What can hang from each mark:
z_610: z_142 z_729
z_729: z_143 z_247 z_610 z_908
z_143: z_344 z_579 z_610 z_645 z_729
z_579: z_371 z_816
z_311: z_143 z_579 z_776 z_816
z_142: z_178 z_311
z_645: z_178 z_247 z_610
z_816: z_371
z_908: z_178 z_319 z_776 z_816
z_247: z_371 z_908
z_776: z_344 z_645
z_178: z_143 z_344 z_908
z_371: z_143 z_344 z_579 z_610
z_344: z_247 z_645 z_729 z_816

Every row comes from one small tree of marks. The marks that hang from a mark follow it in brackets, in the order of their numbers. Every link used is in the known rows. Which tree was each row made from?
Each row is shifted at random along 3 fixed directions that mean nothing.
Known rows:
z_143{z_579{z_371} z_610}: [  65   87   61   22 -110  -37  190   26   21   29  291  166 -131  131
  243   66 -230    0  175  -81  246  -96   69    3 -123 -363   37 -127
  147  295   51 -330 -129  128 -107  -97 -442 -223  -27  168 -280  -19
  189 -106 -101  118  138  137  -42 -336   29  200  -70  -24 -266  -55
  -75 -157 -404 -503   17]
z_579{z_371{z_143 z_610{z_729}} z_816}: [-239   26   20  -70  154  296  -34 -105   57  -74 -184  -22  160    9
   18 -138  107  -39  -16  -97 -240   28   51  158  218  103  -18  162
  -40  -74   66   59 -196   94   20   44  -31  -92   92  -43   44  103
  140  -18  134   76  206 -127  -33  -82  232 -181  143    6  -54  -34
  -79   48   88   16   34]
z_143{z_344{z_247{z_371} z_645 z_816} z_579 z_610{z_729}}: [-104   -1   22 -132   43  136    4    0    3 -155  389  -34 -160  -27
  222  -58  -34   75  -32   14  126  -26 -156   87  264  -39 -157   32
  119  137  -56 -115   36  -49  123  -68 -126  -48  128   17  161 -187
   25  -22 -150    1  266  -66 -257 -162  164  -20   -9 -206  -95  117
   -9 -217 -119 -528  -10]
z_178{z_143 z_908{z_776{z_344 z_645} z_816}}: [-140  148  -66 -142 -234  211   89 -315  133  -32 -189   44  129   89
   58 -326  -41 -206   25   -4 -249  -94  213   51 -358  249   17  290
   92  -28  215  -52 -305   89  -74  180  -93  -26   -6  -80 -264  -31
   77   51  138   36   41  -66  270  158   90  -34   30  241 -391  -82
 -160  227   67  613  106]
z_729{z_143{z_344 z_579{z_371}} z_247 z_610{z_142}}: [-145  -46  271 -100   12  195   50   70  162 -211 -208 -136   -1   37
   58 -277  137   64  -67   98 -120 -106 -234  -83  335  154 -281  115
  -31  -72  107   60   15  114 -211  108 -125 -214   17 -368  453 -495
   37  -83   91  -74  198 -153 -185   55  341   85   60 -148   18  -17
 -200 -122  -54 -161    4]
z_816{z_371{z_579 z_610{z_729{z_247{z_908}}}}}: [  68   29   20   71 -166  123  280   67  104  -21 -149  110   29   14
  114 -208 -195 -134   91 -146  -69  -19  204    2 -308 -112  -40  127
   50  150  116 -161 -199  282 -281   65 -420 -210  -99   -8 -182 -140
  102   33  108  265  203  128  -17 -212  148  227   92  151 -325  -65
  -99   10 -390 -134  134]
z_908{z_178{z_143{z_344{z_729{z_610}} z_645}} z_319 z_816}: [-150 -111   80 -130   91  266 -134  -38  107  -82  -67  -47   32  -31
   24 -274  129  -53 -182  -26 -102  -80 -297   72  317  230 -187  153
  -19 -147  107  234   98   53 -117   87   46  113  172 -199  371 -312
  -83  -49  -14 -166  242 -119 -101   40  141 -124  -55 -176  192   73
  -38 -199  143 -114  -15]
z_344{z_247 z_645 z_729 z_816}: [  76 -159   76  -44  -57  169   34  -35   90 -168  -15 -185  -33  -26
  -46 -284  -10 -144 -111  -43 -119   10 -126   54   61  165 -146  214
   -2  -64  -52  -52  103    1  -40  140 -109  -51   66 -227  252 -345
   47  138  -56   78  183  -32 -112  -69  188   82    9  -69 -112    7
  -51  -13 -199 -108   90]
z_178{z_344{z_645 z_729 z_816}}: [-232 -190  104 -245  277  353 -348  -81   -4  -54  151 -119  -25  -13
  -82 -148  180   59 -248   15 -133   87 -438  211  574  225 -120  101
  -72 -141   -5  214  165 -117  189   -6  259  229  273  -84  435 -137
  -77 -112 -137 -231  264 -199 -268  -18  156 -314  -71 -336  217  123
   76 -146  254 -212  -47]
z_610{z_142 z_729{z_247}}: [-345  290 -114 -186  177  284 -221  -70 -117  151  509  296   41  158
  208   55   62  210   38  -39  123  147   78  213  254 -259   91 -199
  267  201  -62 -133 -366  -33  156 -155  -32   65  130  320 -182  365
   -3 -204   14  -31  175 -227 -261 -103   59 -239 -150  -74 -108  -19
  -37 -110  325 -200 -139]
z_645{z_178{z_143} z_247{z_371 z_908} z_610{z_729}}: [   2   -4  152 -102   80  203  -93  166   50 -126    5  -15 -157  -31
  -71 -156  -38   35 -109  -77  -19  168 -286   91  117  104 -170   67
  -24  -25  -12  -54  -47    3  -11  127   -8  115  -54 -125  167 -357
 -142 -151   41 -108  189  -84 -228  -49  124 -125 -144 -245   14   31
 -138 -102 -161 -248  116]
z_729{z_247{z_908{z_776}} z_610{z_142{z_178{z_143} z_311}}}: [-317  121  -97 -107   44  354   -8 -161    2  -38 -191   26  156   63
    9 -219  203  -16   75   47 -251   46  159  137  134  188 -181  236
   39  -91  101  131 -330   87  -59  124  -80   -8   43  -83  115  -56
   75  -25  153   34   85 -232    3  139  206  -49  -26  136 -212  -69
 -173   34  276  350   -4]
z_247{z_371{z_143{z_579} z_610}}: [  80  -88  204    0   78   89   41  157    6   27  157  139 -124   38
   73   10 -193   36   27 -138  195   -5 -219   44  161 -297  -32 -124
   19  165   72 -116   69  168 -147  -85 -250  -45  -27   64   -7 -203
   51 -189 -119  -46  207  115 -230 -332   53  101  -58 -251   42   53
    5 -241 -364 -669   47]
z_311{z_143{z_729} z_816}: [  28   37  -23  146 -180   30  224  -77   46  -50   -3   11   -4   60
  131 -140 -208 -213  226  -83    7  -87  258   19 -373 -137  -14  152
  110  124   76 -253 -251  110 -118   82 -476 -191  -30  -10 -365  -61
  199  154   27  248   53   80  157 -192  150  243  -26  169 -395  -57
 -127   71 -339  -37  123]
z_579{z_371{z_143{z_344 z_645{z_178}}} z_816}: [ -20  -85  157  -21  -52  125  104   -6  121 -161 -237 -172  -29  -31
   22 -199    3 -110   16  -64 -142 -112  -87   45   82   62 -137  157
 -111  -33   65  -62   -6   85  -75  134 -177 -190   46 -199  168 -209
  143   40  110  -14  166   30   20  -78  218   40   95  -35  -37    9
 -143   45 -232 -213   86]
z_142{z_178{z_344} z_311}: [-321  119 -191 -132  202  271 -196 -172 -177  195  418  189  -44  158
  133  183   48   99  173   -4   51  112  146  306  228 -212   44  -46
   88  212   49   -8 -325  -13  245 -161  -53  140  198  444 -259  389
  128 -240 -133  -61  105 -131  -87 -174  -36 -196 -151  -31 -212    9
   26  -77  240 -118 -110]
z_579{z_371{z_143 z_344{z_645 z_729{z_247}}} z_816}: [ -23  -20   51    3  -23  130   88  -12   19   -9   97   19    1  -15
   92  -63 -140  -11  102 -140   55  -24   20  118   70 -197   11   20
   59  200   -3 -171  -76  164  -47  -29 -240 -131   63   99  -54  -47
  202  -32  -13  121  213   54 -118 -228  118   42   45  -20 -176  -51
  -12   11 -393 -391   85]
z_344{z_729{z_143{z_610 z_645}}}: [  -7  -75  183  -25  115   67  -66  164  -87   11  340  112 -184   64
   61   -9  -78  114  -49  -34  304  -38 -377   57  294 -229  -94 -235
   88  122  -56 -149  146  -12  -42  -89 -193   14   83   -3  186 -246
   23 -146 -165 -116  254  -12 -319 -278  127   38 -204 -318  152   48
  -54 -313 -257 -751   33]
z_311{z_143{z_344{z_645 z_729{z_610 z_908{z_178}}}} z_816}: [-334  -60  -26 -131  189  324 -168 -134  -45  -84   78  -83   86  -37
    8 -149  177  -49   -7   27 -147  -17 -125  210  379  198 -132  217
  -24 -128   27  163  -58  -47  175    6   70  109  269  -86  175  -71
    1  -36  -50  -26  223 -221 -118   14  248 -244  -79 -192   19   15
 -101  -80  225  -29   29]
z_645{z_178{z_344 z_908{z_319 z_776}} z_247{z_371}}: [-111   39  -15 -196   -6  259 -115  -63   71  -16    7   20  -10    9
   15 -216   45  -22  -73  -39 -176   90  -88  131    5  149  -70  145
    7  -36   59   41 -232   40   -6  126   59  114   80   21  -10  -98
 -109 -169   41 -124  163  -91  -71   56    7 -179  -80  -12 -100   13
  -65   28   96   86   36]
z_344{z_247{z_371 z_908} z_816}: [-302  150 -147 -272  166  421 -218 -208   -2  -60  187  107   72   -3
   71  -81   56   72  -60  -76 -205  173   36  264  262  175   31  195
   32   11  -94   -5 -269  -10  177  -22  186  135  122  114  -16  161
    1 -102   14   48  202 -256 -158    4   63 -305   46  -66 -233  -22
   -3   11  306  167  -30]
z_579{z_371{z_610{z_142{z_178} z_729}}}: [ -70 -111  129   45   73  196   32   73   54  -80 -170  -46   68   52
  -40 -214   95  -75  -50  -39 -112   39  -81   68  137   -6 -187   56
  -32 -108   94   83  -38   61  -97   93 -211 -101   25 -112  230 -134
   29   37   98   12  154  -26 -102 -103  252   29  -17  -21   76   29
  -86  -59  -42 -246   19]
z_908{z_178{z_344{z_645}} z_319 z_776 z_816}: [-239    9 -116 -261    7  342 -139 -285  158  -11 -205  -47  259  -33
   41 -363  236 -166 -116  -83 -352  -86   -9  140  115  369  -53  359
  -24 -220  154  258 -134   47  -67  177  178  112  229 -102  149   -1
  -46   45   89  -83  142 -236  137  211   57 -242   27   89  -27  -18
  -34   16  430  493  -69]
z_816{z_371{z_143{z_344{z_247 z_645}} z_579 z_610{z_729}}}: [-165 -118  121 -162  247  246 -151   82  -58  -31  188  -22  -40  -48
   87  -62   50   41 -106  -65    0   21 -266  180  458  -40  -81   15
  -32   46   67  120   79   75  126 -144   69   75  187   82  208  -48
  -50 -164 -136 -105  361  -52 -319 -226  163 -216   39 -315  199  147
   12 -200   14 -551   39]
z_178{z_143{z_645} z_908{z_319}}: [  31    7   70   -5  -46   73   26   19  -16   83  196  165 -107  148
   67 -101 -187  -24    7  -26  149  -20  -95   32 -117 -211  -48 -127
  145  164   43 -162 -101   60 -147   10 -295  -13   -4   46  -94 -130
   46 -124  -58  -65  141  133  -85 -194   17  116 -200  -27  -62   49
  -13 -143 -258 -349   71]
z_610{z_729{z_143{z_645} z_247{z_371 z_908}}}: [-443  269 -130 -201   96  458  -36 -200   31 -155 -159   86  185  -44
   98 -276  213   71  -52  -11 -299   50  134  123  129  347 -122  292
   63  -90  -40   12 -401  -16    7  171   95  -16   85 -175  146  -25
    4   40  268   91  199 -394  -69  196  307 -197  119  129 -281  -48
 -184   60  378  464   15]
z_816{z_371{z_143{z_344} z_579}}: [-254 -102  126 -233  275  313 -255  -31    0  -39   31  -40    8  -13
   48  -67  128   34 -124  -58 -173    3 -289  187  488   95  -46  110
 -140  -57  112  191   36   50  109  -90  208  123  211   30  206   23
  -50 -211  -72 -183  307 -132 -195 -132  139 -307   64 -301  191  118
   -6 -135  229 -243  -20]
z_142{z_311{z_143 z_816}}: [-134  -25  -13  -54  133  100 -147 -110 -111  106  294   64  -20  151
   40   91  -79  -55  209  -55   58   38  -26  214  120 -249   41   15
   55  106   33 -112 -150    2  145 -105 -137   76  145  232 -222  164
  163 -112 -163  -19   73  -57  -33 -242   48  -95 -205 -156 -135   41
  -16  -96  -18 -227  -16]
z_142{z_178 z_311{z_579{z_816} z_776{z_344 z_645}}}: [-186   28 -101 -112   32   98 -101 -207 -124   99  161  -10   11  135
   13    4   -1 -158  231  -51  -31  -32   98  280  -42 -112   50  109
   55   34   82  -89 -196  -10  233  -50 -134   66  191  267 -288  251
  182  -39  -71   -3   70  -89  116 -147  118 -164 -155   -6 -276    9
 -111   68   46   11   -3]
z_729{z_143{z_344 z_579{z_816} z_645{z_178}} z_610 z_908}: [-190  114   45 -160   71  150  -42   71  -25    6  290  105 -168   54
  169   66   -7  199   54   24  167  -80 -194   88  404 -163  -88 -146
   67  198  -78 -140  -36   55    2  -82 -145  -83  131   -8  110 -152
   92 -311  -43  -82  266  -71 -311 -133  133  -55  -94 -304  -72  -87
 -181 -247 -138 -533  -36]
z_776{z_344{z_729{z_610}}}: [-152 -119  167  -98   86  288  -62  -46   92 -150 -249 -117   29   33
 -101 -347  189  -64 -192   33 -258  -30 -199   52  172  394 -181  187
  -94 -241  107   97   37  -35  -51  138   53    1   79 -294  298 -282
  -53   21   64  -64  210 -203  -63   64  265 -114   29  -59   42   -7
 -142   45  160  169   66]
z_143{z_610 z_645{z_247{z_908{z_319}}}}: [-425  432 -305 -257  128  303 -109 -229 -160   81  415  288   61   74
  314   31  127  127  124  -36  -35    6  319  261   53   22  138   16
  273  155 -102 -232 -570  -99  242  -80   52   28  174  293 -360  433
   62 -138   59   52  198 -316  -40  -26    5 -321  -33  117 -329  -44
 -119    8  422  207  -56]
z_247{z_371{z_579 z_610} z_908{z_319}}: [-297   68  -45 -256  343  432 -262  -67  -46   63  109  207  120    4
   36  -38  117   97 -127 -160 -173  137 -140  261  410   69   47   58
   -5  -61  -11  124 -156   23   57  -63  217  185  154  130   81  171
  -81 -242    9  -84  289 -202 -239 -110   33 -386    8 -186   84   51
   68 -183  341  -95  -74]
z_610{z_142{z_178 z_311{z_816}} z_729{z_247{z_908}}}: [-390   47 -126 -133  238  365 -263  -93 -114   16  117   21   80   95
  -12 -109  205   35   15   19 -198  178  -30  289  354   16 -164  105
   49 -101  -45  149 -221  -82  178   10   50  161  197   84  197  161
  -18  -46   97  -71  154 -255 -190    8  230 -253 -135  -89  -11  101
  -49  -60  411  -22 -110]
z_142{z_178 z_311{z_776{z_344{z_247} z_645}}}: [  69 -168  123  -57   20  -17 -137   72 -144   86  276   -8 -180  159
  -82  -85  -96  -95   74  -39  210    1 -285  184   58 -252 -108 -157
   37   47   16 -151  104  -19  118  -86 -189  101  112  192   40  -85
   29  -81 -174 -158  139   28 -144 -237   90  -20 -301 -207   38  107
  -84  -72 -199 -544   35]
z_729{z_143 z_247 z_908{z_178 z_776}}: [  32 -111  200 -103  -79  154  -55  111  119  -62 -202    5   31   53
 -103 -377   19  -51 -122  -64  -53  -52 -389  -28  175   26 -224   19
  -84 -115   18   25  122  176 -306  138  -94  -26   36 -283  432 -456
  -69  -93   82  -99  231  -67 -201   29  199   53 -117 -187  108  -65
 -204 -126 -125 -204   46]
z_776{z_344{z_645{z_178 z_610} z_729{z_247 z_908} z_816}}: [-333  116 -110 -296  133  387 -204 -154  -20  -93  117  -50   22  -21
   -4 -143  253   60 -115   17 -246   83  -45  246  348  378  -38  210
   22  -96  -75   58 -142 -110  259   60  277  140  208  -60   91   -8
  -53 -147   22  -46  250 -340 -180  133  151 -398  -11 -150 -163 -111
 -192   63  339  272    7]
z_908{z_178{z_143 z_344{z_645}} z_319 z_816}: [-285    4  -41 -253  131  391 -248 -229  109   11  -44    2  135    9
   24 -226  155  -52 -148  -36 -231   -6 -102  173  288  294  -46  257
   -4 -104  166  286  -97   37    0   68  205  190  205  -53  158  -29
  -63  -94    7 -169  160 -201   10  127   56 -278  -37  -72   55   41
   27  -80  382  286  -61]
z_344{z_247 z_645{z_178} z_729{z_143} z_816{z_371}}: [ 112 -220  153  -68  -26  150  -22  101   99 -183   10 -196 -137  -94
  -92 -193  -74  -77 -125  -66  -15   34 -312   77  227  136 -158  185
  -92    1  -43   30  244   75  -53   91  -66   25   55 -230  310 -482
   -7   -6 -128   10  232   13 -244 -131  184   55  -63 -289    0  -26
 -100 -140 -375 -381  147]
z_776{z_344 z_645{z_610{z_729}}}: [ 292  -68  249   76 -212 -147  196  205   46   32  135   80 -212  153
   -8 -198 -269 -102   45  -93  278  -83 -154  -55 -364 -235  -62 -203
  141  156   77 -407   92   44 -182   57 -434 -136 -133  -21 -154 -329
   31   -3  -31   -3  104  127  -68 -223   92  216 -227  -80 -106  -17
 -152  -17 -586 -451  157]
z_645{z_178{z_143{z_579 z_610}} z_247}: [   4  143   72 -114  -11   56  -53   78  -36   43  414  123 -259  112
  186  104 -168   78   80  -52  264   15  -87   90   94 -272   31 -155
  146  284   26 -230 -137   66   56 -111 -192  -12    3  172 -220  -66
   20 -281 -138 -102  166   56 -175 -246  -24   -9 -168 -239 -125   -6
 -126 -176 -213 -492   17]
z_311{z_579 z_776{z_645{z_247}}}: [ -47   20   75 -144  -71   83  -29 -131   32  -51  -77 -109   70   72
   -1 -268   33 -224   65  -60 -142  -82  -25   81 -179   87    2  202
   57 -116   77 -138 -179    9   49  124  -92  -38  107  -81  -96  -88
   52   60   36    4  108 -127  116  -17  205  -79  -62   10 -209   19
 -186  114   25  188   71]
z_908{z_178 z_776{z_344{z_729} z_645} z_816}: [-172   60  -67 -228 -106  267  -74 -259  118  -39 -149  -10  181  -15
   16 -356  134 -206  -87 -115 -246  -99   -8  141  -52  321   13  290
    8 -179  152   89  -84   38    7  148  126  103  156  -79   -5   -7
  -50   76  108  -47  133 -206  159  179  110 -235   15   49 -127  -65
 -159  126  285  466   14]
z_908{z_319 z_776 z_816{z_371}}: [ 177  -38    5  -37 -149  -78   12   46   76  173  284  260  -16   93
  148  -59 -310  -77   99 -221  219  -55 -110   64 -207 -380  117 -116
  124  209   34 -233  -34  211 -243  -67 -306   21   27  287 -288   13
   66 -110 -142   48  157  129  -39 -312 -168   94 -196  -68 -133  -60
   29 -192 -376 -457   -8]
z_645{z_178{z_143 z_908{z_319}} z_610{z_142}}: [  56  177  -34   45 -122   82  176   33   31   94  182  156 -103  143
  115   17 -150  -24  151  -36  104   46  285   36 -274 -204   36  -66
  207  253  101 -192 -325   90 -142   64 -408 -111 -138  100 -461  -24
   90 -175    8   75   13  137    2 -150  -51  163 -200  112 -277 -138
 -119  -45 -300 -109   91]
z_729{z_610{z_142{z_311{z_143 z_776}}}}: [  69 -210  262   47   81    0  -41  149  -34   34   86  -34  -72  141
  -84  -85  -36  -42   81    1  162  -20 -308   35  180 -249 -163 -129
   21  -14   83  -67  118   50 -115  -28 -319  -38   25  -55  167 -274
   79  -74 -141  -93   93   38 -172 -232  171  138 -288 -225  156   51
  -69 -205 -261 -581   34]
z_371{z_610{z_729{z_247}}}: [  53  -35  138   47  -29   98   85  132   40    8   11  100  -33  106
   30 -215  -86  -33  -18  -80   71    7  -84    3  -34 -156 -105  -97
   85   53   39 -151  -71  135 -193   37 -318 -130  -33  -48   63 -196
   37  -20   42   54  207   23 -165 -183  163  133  -57  -31  -39    5
  -90  -79 -219 -351   50]
z_143{z_645{z_610{z_142}}}: [-179  124   22 -140  117  147  -69  -17  -69   67  281  115  -21   99
  133    7   98   91   58   -2   78  -12  -31  126  180 -116   10 -101
  154   83    7 -134 -178  -62   94  -36  -82   -7  104  101  -71   87
   54 -144  -23  -97  122 -161 -125  -91   66 -124 -142 -104  -35    4
 -101 -112  132 -201  -51]
z_142{z_178 z_311{z_579{z_816}}}: [  17 -240   96   60   -6  107   42  -52   71  -82 -304 -221    0   95
 -131 -197   25 -257   88  -27 -251  -35  -74   94   -8   51 -202  284
 -167 -154  116   68   41   69  -99  168 -233  -65   79 -160  189 -219
  162   91   19   15   76   24  101 -130  227  108  -40  -20 -108   59
  -88  -10 -150  -16   31]
z_610{z_142 z_729{z_143 z_908{z_319 z_776{z_344{z_247}}}}}: [-122  -61  158 -181  119  206 -233  113   15  -51   82    7   21   86
  -59 -319  149   74 -233   15  -45   46 -408   65  335   62 -217  -89
   40 -151  -60   41   93  -94  -71   54   81   82  102 -167  414 -219
 -185  -96   32 -189  257 -195 -338   27  206 -176 -184 -225  260   38
 -110 -165  155 -290  -20]

Write each row's tree:
[-237  161 -115   15  -41  271  166 -167   44  -81 -165    6  115   80
  129 -182  177  -91  113   39 -237  -59  411   76 -104  162  -92  223
   81  -39  131   -6 -384   13  -54  139 -255 -196    1  -84 -146   76
  140  107  180  152   47 -154  143   37  212   81   66  289 -290  -82
 -179  108  202  362    6]  z_143{z_610{z_142{z_178}}}
[-360  169 -113  -85   47  323   68 -213   26 -181  -73  -30   58    0
  215 -218  246  -26   -7   64 -269 -109  236   80   46  343 -115  239
   47  -88   70  -27 -339  -88   96  104  -68 -138  129 -135   -3   68
   75  113  139   91  203 -257   92   76  254 -112  169  207 -224    4
 -163   86  362  316    4]  z_143{z_344 z_610 z_729}
[ -27 -174  207  -10    2  250  137    8  161 -267 -502 -226   49 -115
  -43 -385  111 -170 -144  -69 -321 -102 -192  -55   86  297 -263  348
 -158 -224  122  123   98   92 -226  258  -85 -116   20 -457  432 -483
    4  145  159  -18  211  -49  -12   15  335   94  203  -22   33  114
 -115  -14  -95    7  104]  z_247{z_371{z_143{z_645 z_729} z_579}}
[-155  -84   64 -188  128  377 -124  -83  127  -84 -209  -12  100  -57
  -10 -235   60  -48 -141 -133 -324   44 -193  137  248  197  -97  266
 -134 -133   73  150    8   97  -94   93  129   93  102 -108  277 -143
  -47  -57   89  -49  247 -111 -117   -8  121 -180  129 -117   -1   73
   53  -43  121   41  -25]  z_247{z_371{z_344 z_579} z_908{z_816}}
[ -14 -107   95  -29   -3  165   23   45   82  -88  -44 -154  -64   57
  -14 -195   73  -61  -16   55 -119   35  -23   67  104   90 -197  123
    3  -36   97   63  -47   36  -46  101 -172  -60   10 -101  124 -248
   34  -28   -3  -30  100  -45  -93  -32  145   70  -46  -34  -64    6
  -86    0  -72  -99   31]  z_645{z_610{z_142{z_178{z_344{z_247 z_816}}}}}
[-395  238  -86 -175   97  403  -19 -222   77 -137 -101  -39   85   -7
  149  -70  236   29   -7   31 -254   14  202  113  237  287  -45  276
   36  -24  124  137 -345   13   96   90   24  -60   89 -124  -38   54
   57  -92  135   27  122 -216   33  114  217 -183  112   52 -228  -97
 -200   11  351  339  -25]  z_645{z_178{z_143{z_579{z_371} z_729{z_610{z_142}}}}}
[ -17 -124  -64   54  -90  113   51 -114   12    0 -148  -74   25  115
  -49 -189  -17 -244  126  -10 -183  -11   72  113 -169  -26 -157  199
  -35  -78   91   21 -135   87  -84  138 -306  -19   73   -4  -13  -85
  146   71   20   65   63   65  112 -103  132  140 -105  128 -226   11
  -83   39 -117   32   28]  z_142{z_178{z_908{z_816}} z_311{z_776}}
[-104   26   33  -46  -94  128  178  -72  101 -141   38  -70  -19  -25
  180 -135  -36  -18   78  -11  -30 -110   38   26   60   20 -100  156
   69  116   17 -155 -102  110  -56   50 -260 -229   89  -91   76 -216
  189   17   18  143  211  -37  -50  -97  217   88  102   11 -303  -66
 -116  -37 -265 -195   32]  z_143{z_344{z_645 z_729{z_247 z_610}} z_579{z_371 z_816}}
[ -27   75   31  -76  -77  141   83   26   31  -67   86  -21  -53    4
  111 -195   28  -56   59  -25  -38  -41   58   67  -63   41 -116   89
   84   58   36 -172 -147  -15   -9  108 -169  -96   14  -74   16 -164
   -5   16   59   -2  112  -74  -34   -1  109   15  -81   12 -133   -7
 -141    6  -95  -71   62]  z_143{z_344{z_645{z_247{z_908{z_178}} z_610{z_142}}}}
[ -67   -2   18  -36  -28  195  159  -33   36 -131   28  -90  -32  -61
  170 -142    4  -65   28  -42  -64 -103   85   48  124   47 -102  173
   59   87   50  -44  -55  103  -34   44 -195 -167   68 -122   39 -222
  126   17  -31  100  239    5  -96 -126  193   97  156  -35 -186   -2
  -87  -49 -191 -200   76]  z_371{z_143{z_344{z_645 z_729{z_247} z_816} z_579} z_610}
[-149   83  -19 -163  -13  250  -88 -170  120    4   28   64   38   57
  127 -102  -27  -81  -14  -84  -86  -39  -10   96  116   33   10  172
   22   53  158   85 -111  142  -68   16  -36   46   90    6  -50  -24
   29 -111    0  -51  125  -42   39  -28   43  -75   -5  -86 -132  -25
  -61 -102  117   86  -55]  z_908{z_178{z_143{z_579}} z_816}
[-129   78  -79   -2  -50  179  156 -104   81   -7  -89   50  117   12
  143  -85  -83 -115  162 -106 -148  -32  296   89 -131  -32   47  237
   63  121  146  -23 -294  227 -107   26 -273 -145   21   47 -322   53
  189   -5   59  244  141  -20   59 -157  164   64  118  104 -371  -93
  -98   25 -149   92   78]  z_311{z_816{z_371{z_579 z_610{z_729{z_143}}}}}
[-341  -19   90 -238  269  368 -339 -118  -47  -17  162   34  -41  106
    0 -103  136   93 -182   88 -127   81 -309  187  443  148 -106    4
  -38  -73   74  161  -82  -89  186  -49  200  195  190    0  231   20
  -88 -233  -57 -275  239 -153 -189   -5  130 -332  -92 -236  174  137
    3 -111  372 -109  -30]  z_178{z_143{z_344} z_908}
[-214   36    2 -152   16  334  -43  -27  141 -128 -200  -11  101   22
    7 -334  182   37  -99   17 -243  -45  -78   32  295  297 -219  188
  -20 -107    1  136 -104  148 -227  140   -3  -73   88 -299  342 -350
   -6 -120  133   25  261 -242 -190  151  239  -62   33  -63  -74 -139
 -203  -63  126  168   12]  z_729{z_143{z_344{z_816}} z_247 z_610 z_908{z_178 z_319}}
[-154  -18    8 -268  226  225 -375  -30  -46  161  280  180   71   89
   12  -91  111   35 -141 -166   61   39 -377  223  404 -101   35 -143
   21  -71   -4  109   32    0   38  -91  179  250  243  192  143  158
 -136 -236 -106 -251  241 -151 -204 -101  -57 -358 -235 -285  304   41
   16 -255  335 -323 -126]  z_908{z_178 z_319 z_776}
[ -34 -144  236  -71   27  192   30   74   72 -242 -161 -170  -90  -10
  -33 -363   84  -42 -148   67 -112 -107 -293  -16  216  272 -315  135
  -84 -143   10  -30  134  -48 -106  146  -78 -117   28 -406  506 -512
  -22   83   29  -73  241 -116 -163    7  309   66   -2 -133  111   80
 -141  -98 -108 -200  116]  z_729{z_143{z_344{z_247{z_908} z_645} z_610}}
[ -33 -122   29  -45  -83  232   71  -55   85  -64 -161  -80    0   15
   -3 -275  -23 -144  -38    6 -186   29  -22   66  -58   72 -205  213
  -61  -29  154  132 -103  156 -120  118 -177  -13   40  -31  108 -223
   -2  -28   22   -3  160   70  -29  -32  117   94   34   84 -156   50
  -28   30 -110  -33   68]  z_142{z_178{z_344{z_247{z_371{z_579}}} z_908{z_776}}}
[-328  176  -47 -176  206  266  -66  -52 -112  -12  287   29  -28  -20
  277   59  183  111   33  -11  -11  -53   41  156  362  -56  -14   -3
  131  116   35   -5 -197  -50  199  -88   15  -14  188  109  -45  154
   40 -163  -21  -96  244 -159 -168  -99  125 -220   70 -123  -14   70
  -81 -125  231 -259  -54]  z_371{z_143{z_344 z_645{z_610{z_142}} z_729} z_579}
[  21 -164  247   12   28  127    9  192   50 -128   24   12 -143   -8
   36 -252  -59   31 -113  -35   73  -26 -376   -7  178  -41 -233  -67
  -21  -14   21  -81  112   86 -140   28 -203  -51   32 -145  362 -407
  -56  -29  -13  -91  296   -7 -258 -154  204   67  -18 -188  123  136
  -50 -161 -215 -594   45]  z_143{z_344 z_729{z_247{z_371{z_610}}}}
[  25   22  149   33 -244  124  270   63  195 -127 -395  -16  116   69
  -17 -427   38  -59   37   35 -151 -112   37 -162 -127   99 -246  139
   44  -63   75  -96 -139  224 -464  258 -374 -301 -131 -418  217 -527
   98   42  218  147  107  -89  -53  115  286  323    1  142 -233 -203
 -297   29 -256  152  104]  z_729{z_143 z_247 z_610{z_142} z_908{z_776}}
[-218  -18   26 -103   91  260    5 -188   92  -64 -217  -93  176   19
   41 -143  106 -127   62  -68 -312  -47  103  153  115  141   12  283
  -75  -83  146   74 -198  116   38   51  -44 -110  145  -18  -40   94
  181   -9   68   93  178 -100   89  -72  198 -163  169   52 -179  -23
  -53   92   90  166   24]  z_311{z_579{z_371{z_344 z_610} z_816}}
[-217 -154  202 -261  169  241 -199  -29   70 -221   -7 -212  -82  -52
   42 -243  169   31 -195   57 -171  -71 -484  106  512  237 -247  155
 -119 -180  -12   93  160  -83  123   43  182   38  237 -228  578 -288
  -59  -49   -7 -259  302 -189 -212   12  268 -229   70 -313  191  226
  -52 -141  205 -320  -58]  z_143{z_344{z_247{z_371}} z_579{z_816} z_645}
[ -81   27   86 -206  129  253 -254   65  -15  -13  109   33 -111   57
  -45 -134   38   24 -120  -91  -77  122 -279  184  240   49  -55  -13
  -47  -51  -76  -74  -60  -43   84   38  120  131   85  -20  167  -75
 -133 -186   31 -173  221 -120 -223  -61   63 -245 -136 -259   80   30
 -116  -59  114 -193    1]  z_645{z_178 z_247{z_908}}
[-143 -187  160  -97  111  185  -72  -35   93 -146 -203 -165    7   -7
  -10 -209   66 -116  -52   -9 -231  -87 -230   90  250  196 -142  254
 -137 -165  142  161   71   73  -30   44   -4    4  136 -203  205 -218
   34  -21   -7  -70  222  -78  -38 -102  255  -80   49 -201   82  111
  -87  -79   35 -119   55]  z_311{z_816{z_371{z_143{z_579 z_610}}}}
[-332  145 -112  -98   42  354  103 -206   71 -154 -154  -71   96  -33
  169 -153  174  -22   34   21 -328  -84  262   90  136  271  -83  309
   -2  -26   48   18 -294   41    8  106  -66 -167  116 -164  -29   -6
  152  -13  146  157  217 -174   19   37  255  -72  228  120 -315 -110
 -168   81  152  294   29]  z_371{z_143{z_344{z_729{z_610 z_908}} z_579{z_816}}}
